[ 80 153 155 119 106 152 122 134 108 125  59  71 141 189  68 142 117 189
 189 121 157  98 108 163 121 181 131 170 136 193 190 136  92 111 189] : J902
[ 80 153 155 119 106 152 122 134  93 125  59  71 141 130  68 142 117 116
 189 121 157  98 108 163 121 181 131 170 136 193  88 136  92 111  65] : J425
[ 97 138 142 125 113 140 125 144 120 132  85  99 138 137  87 141 114 114
 157 135 147 107 130 137 120 159 124 147 129 171  91 137 109 126  84] : J938
[148 107  72  92  98 122 147  96 123 127 168  93  96 195 187 133 166 123
  96 167 130  96  89 132 130 170 125 120  90  99  79 115 159 133 145] : J692
[139 104 170 112 104 109 129 118 145 134 129 129 137  97 158 128 165 120
 124 112  97 161 172  71 144  50 103 117 122 105 166 109 118 119 115] : J793
[105 106  66 148 158  92 110  92 129  93 150 190 131 138 135 115  87 138
 121 130 167 137 113 125 119 134 163 129 154 113 132 104 108 129 129] : J13
[ 70 150 154 121 100 151 123 154 109 133  50  71 146 145  54 151 102 104
 183 139 165  88 126 150 113 189 122 166 131 146 146 190 146 122  48] : J769
[167 134 159 158 151 132 100 134 121 161 123 111 109  88 117 104 144 181
 154 134 119 141  94 151 155 123 130 132 126  77 175 149 154 127 171] : J332
[167 133 143 158 151 131 144 117 151 144 117 119 109  88 117 104 144 181
 154 133 119 117 144 151 155 117 117 119 126  77 119 148 144 128 171] : J667
howmany J667: [144]
5
howmany J667: [117]
6
howmany J13: [125]
1
howmany J667: [151]
3
howmany J902: [189]
4
howmany J769: [147]
0

[138 115 108 133 105 141  95 142 107 130 146  85 138  99  91  97 129 145
 128 105 144 131 145 112 136 129 108 133 145  99 148 147  85  91 140 154
 135] -> J692
[140  90  80 148  74 144  65 142 122 138 148  78 129 119 105 115 130 142
 133 122 123 103 149 126 146 106 127 153  90  78 135 119 110 126 152  78
  90] -> J793
[116 168 178 104 182 109 193 111 135 120 105 178 126 136 152 145 128 111
 121 134 133 153 104 128 106 152 133  98 105 148 119 137 144 128 103 108
 113] -> J767
[117 137 144 122 210 118 155 119 145 120 116 168 121 153 159 148 122 117
 130 148 118 127 116 143 121 125 139 122 113 156 114 115 168 141 113 111
 118] -> J13
[123 116 113 136  75 143 107 156 106 102 153 115 141 110  93  67 103 156
 143 111 160 146 152 128 146 124  74 145 136 121 155 151 112 130 121 166
 119] -> J489
[126  93  84 132  31 137  66 142 100 109 143  76 133  98  77  63 108 143
 132 102 137 117 142 117 138 111  77 137 134 101 141 133  91 119 125 148
 122] -> J425
howmany J793: [90]
3
howmany J767: [106]
1

[103 147 153 150 103 147  54 103 152 111 112 158 112 162]  J692
[ 97  50  53 150  48 149  53 103  48 127 125 127 163  53]  J425
[ 71 147 153 147 148 147 113 103 152 111 153  93  93 162]  J13
howmany J425: [48]
2
howmany J13: [147]
3
howmany J425: [50]
1
howmany J692: [112]
2
howmany J425: [52]
0

[116 127 126 136 121 140 105 140 132 125 123 133 123 114 131 131 127 124
  96 157  92 132 133 107 121 134 131 125 118 130 138 143 135 137 122 125
 129 127 112 122 116 119 124 139 130 114 116 121 129]  J769
[145 110 123  94 124 195 113 130 137 120 134 129 106 144 131 110  71 168
 133 126 139 132 174 120 120 138  93 122 122 132  79 114 109 114 123 131
 132  79 114 134 123 147 119 147 127 148 119 107 127]  J793
[123 174 130 144 123 140 122 121 127 123 127 131 119 127 126 135 132 119
 138 128 131 134  88 126 133 117 113 130 160 133 135 139 131 120 145 149
 131 140 142 126 130 144 134 126  95 125 119 122 125]  J489
[129 123 113 145 120 133 131 136 136 130 138 128 118 132 127 136 124 125
 134 117 129 141 134 124 123 131 125 118 124 132 124 129 121 130 127 128
 125 128 135 121 136 110 130 115 142 135 122 118 128]  J425
[100 124 143 147 117 120 124 130  93 126 115 138 118 128 145 153 125 123
 139 124 129 142 137  93 135 132 128 128 108 133 135 141 114 118 119 157
 113 124 159 103 143 109 125 144 127 123 117 145 128]  J667
[ 95 134  78 143 117 132 128 129 129 127 144 135 121 119 116 126 122 122
 132 126 124 134 131 122 121 121 138 157 121 132 120 151  85 120 147 127
 125 134 129 122 166 133 185 167 170 128  89  79 125]  J767
[116 124 128 141 121 131 133 140 118 125 133 132 125 142 103 133 120 124
 132 127 132  81 135 124 125 137 161 129 117 132 129 135 120 126 127 121
 143 128 135 125 132 147 122 173 131 143 125 120 126]  J902
[136 131 142 139 152 141 113 140 123 128 131 137 137 131 130 100 133 124
 139 127 128 130 131 121 147 146 101 123 117 131 149 133 146 132 124 138
 111 124 147 161 132 147 125 139 130 129  94 138 127]  J577
[100 130 155 139  70 140 115  81 129 206 178  90 118 146 128 140 115 128
 152 119 129 132 152 142 119  81 120  94  97  68 119  71 106  74 123 179
 129 161 177 193 135 134 123 121 132 125 118 168 168]  J332
[122 124 129 117 125 128 126 123 128 128 135 132 145 126 171 149 129 123
 136 140 129 133 134 120 126 126 112 127 140 130 129 130 116 123 120 123
 124 128 133 118 128 136 127 136 109 105 129 131 129]  J692
[122 126 130 138 119 127 127 127 123 128 128 131 118 130 118 133 122 125
 124 131 135 136 134 130 156 127 134 122 120 139 128 138 113 134 129 120
 114 130 131 127 134 116 123 137 127 125 121 124 130]  J13
howmany J577: [130]
3
howmany J577: [131]
5

[164  31  38 153  68 153 102 106 119  22 112 236 106 153 175  52 161] : J425
[164  31  38 129  68 106 102 203 119  22 112 236  89 153 175  52 195] : J489
[147  91  80 140  29 143  85 223 123 194 152 186  91 153  91 228 114] : J13
[147  91  80 140  29 143  85 223 123 194 152 186  91 157  91 228 114] : J902
howmany J425: [153]
3
howmany J13: [114]
1

